Here is a tiny trained network, its code and every weight. The questions are about switching its units off for an input and a class, where a switched-off unit gives its printed mean instead of its output.

import numpy as np


def w(rows, s, z=0):
    codes = np.array(rows[::2]) - 128.0
    scale = np.full(codes.shape[1], s)
    scale[-1] = z or s
    return codes * scale


def f(y):
    return y / 2 * (1 + np.tanh(0.7978845608 * (y + 0.044715 * y**3)))


def log_softmax(a):
    a = a - a.max(-1, keepdims=True)
    return a - np.log(np.exp(a).sum(-1, keepdims=True))


def net(x, mask):
    res = np.array(x, float).reshape(1, 6) / 4 @ E
    y = f(res @ A[0][:, :-1].T + A[0][:, -1])
    res = res + np.where(mask, y, B[0][:, -1]) @ B[0][:, :-1]
    return log_softmax(res[-1] @ U[:, :-1].T + U[:, -1])


A, B = {}, {}
E = w([
[160,61,92,233,142,132,144,55,123,152,102],'x0',
[130,116,141,117,111,135,119,120,135,116,118],'x1',
[2,28,96,95,134,199,173,155,112,139,135],'x2',
[135,117,206,178,91,143,77,197,76,138,135],'x3',
[74,178,188,153,217,207,140,31,113,130,81],'x4',
[90,46,211,89,190,74,67,117,169,86,93],'x5',
],0.0094)
A[0] = w([
[147,146,59,63,158,100,182,59,232,137,156,178],'n1',
[110,81,216,174,104,125,71,159,90,149,111,186],'n2',
[164,188,138,192,99,194,86,176,19,190,183,142],'n3',
[67,169,175,164,193,166,86,66,82,54,103,55],'n4',
[142,137,177,120,182,174,90,81,117,87,67,71],'n5',
[131,185,181,89,167,180,131,79,98,232,114,1],'n6',
[150,27,117,102,116,18,59,177,142,71,95,135],'n7',
[193,145,168,117,172,87,51,78,174,101,89,108],'n8',
[168,29,143,211,143,102,128,65,134,169,105,67],'n9',
[232,170,166,116,174,98,149,136,83,96,79,17],'n10',
[216,193,109,148,138,119,136,146,143,75,99,40],'n11',
[100,186,211,1,160,130,50,166,157,108,134,119],'n12',
],0.0081,0.0036)
B[0] = w([
[135,151,122,135,122,153,74,85,192,128,177,226],'n1',
[106,121,104,110,167,176,93,23,188,116,149,213],'n2',
[71,109,172,129,142,95,135,49,195,140,157,237],'n3',
[143,74,134,178,93,72,137,170,127,111,171,217],'n4',
[170,80,166,180,92,69,132,146,123,145,183,192],'n5',
[139,92,157,139,25,105,112,201,124,143,192,183],'n6',
[157,99,133,225,97,119,166,120,145,170,139,254],'n7',
[84,95,64,138,157,116,169,98,139,93,78,219],'n8',
[41,224,127,2,31,88,94,147,40,199,76,200],'n9',
[52,86,44,85,110,202,124,146,126,95,128,180],'n10',
[93,97,25,124,180,156,179,216,109,94,91,183],'n11',
[89,190,94,103,121,116,138,146,117,216,91,255],'n12',
],0.0094)
U = w([
[127,223,125,75,65,107,130,138,35,179,81,101],'0',
[205,72,127,229,58,111,163,198,103,112,183,63],'1',
[75,3,90,107,176,232,227,158,89,58,77,135],'2',
[146,139,134,150,148,140,139,108,123,122,120,254],'3',
[154,129,144,134,160,154,44,44,206,92,145,85],'4',
[143,126,150,160,152,124,235,84,128,135,106,183],'5',
[248,140,190,81,218,129,154,104,91,102,96,125],'6',
[225,135,196,103,189,190,128,154,3,2,57,65],'7',
],0.0094,0.01)

Each question gives the input, the list of numbers given to net, and the class t.
The units are the neurons (one row each of A and B). Each row of codes is followed by its name. A weight is (code - 128) times the scale printed after its matrix; where a second scale follows, it is the last column's (A, B and U).
mask holds one flag per neuron, in row order. A switched-off neuron (its flag False) gives its mean, the last column of its row in B, instead of its output. The means were averaged over made-up inputs and are rounded, as every weight is.
A unit's drop is (log p(t) with every unit on - log p(t) with that unit switched off) / (log p(t) with every unit on - log p(t) with every unit switched off).
The circuit of an input: a set's keep is (log p(t) with only the set's units on - log p(t) with every unit switched off) / (log p(t) with every unit on - log p(t) with every unit switched off). Starting from all 12 units, units are removed one at a time, each time the one whose removal leaves the highest keep (on an exact tie, the one counted first), for as long as the keep stays at least 0.8.
circuit, biggest first: the units of the circuit, biggest drop first
most important unit: the unit with the biggest drop
top k neurons: the k neurons with the biggest drops, biggest first
input [4,5,-7,2,-5,0], class 2: most important unit -> n11
input [-2,-3,-1,-2,4,8], class 5: circuit, biggest first -> [n8, n12, n5]
input [4,-7,4,-7,1,-1], class 3: top 4 neurons -> [n2, n3, n9, n10]
input [-6,-7,-5,8,-5,2], class 4: top 3 neurons -> [n2, n3, n9]
input [-7,-3,2,2,1,-8], class 5: top 2 neurons -> [n3, n9]
input [3,-3,-8,1,-2,7], class 2: circuit, biggest first -> [n8, n10]
input [-6,1,2,5,8,-4], class 1: circuit, biggest first -> [n6, n4]
input [-4,4,4,8,1,-6], class 4: circuit, biggest first -> [n3, n2]
input [-1,5,5,2,5,0], class 1: circuit, biggest first -> [n4, n8, n5]
input [-1,-2,-2,4,0,2], class 4: top 3 neurons -> [n2, n9, n11]
input [-2,8,5,7,-6,-8], class 3: circuit, biggest first -> [n3, n4]
input [2,0,-2,0,5,3], class 1: circuit, biggest first -> [n4, n5]
input [5,3,1,-1,6,-5], class 1: circuit, biggest first -> [n6, n4]
input [-5,-1,-2,-7,-2,1], class 4: circuit, biggest first -> [n1]
input [-4,-7,-1,5,-1,-3], class 3: top 2 neurons -> [n9, n1]
input [2,-4,-8,-4,4,-4], class 2: circuit, biggest first -> [n11, n10]
input [6,-1,6,1,-2,8], class 5: top 4 neurons -> [n7, n12, n2, n10]
input [5,-7,2,7,-4,5], class 3: circuit, biggest first -> [n2, n9, n7]
input [1,-3,5,6,-2,8], class 5: top 3 neurons -> [n7, n1, n10]
input [-1,0,2,0,-2,-8], class 5: circuit, biggest first -> [n3]
input [1,-4,-5,-1,8,4], class 1: top 2 neurons -> [n5, n4]
input [-7,-5,-8,0,4,6], class 2: top 2 neurons -> [n8, n10]
input [7,6,5,-8,-7,1], class 4: top 2 neurons -> [n1, n12]
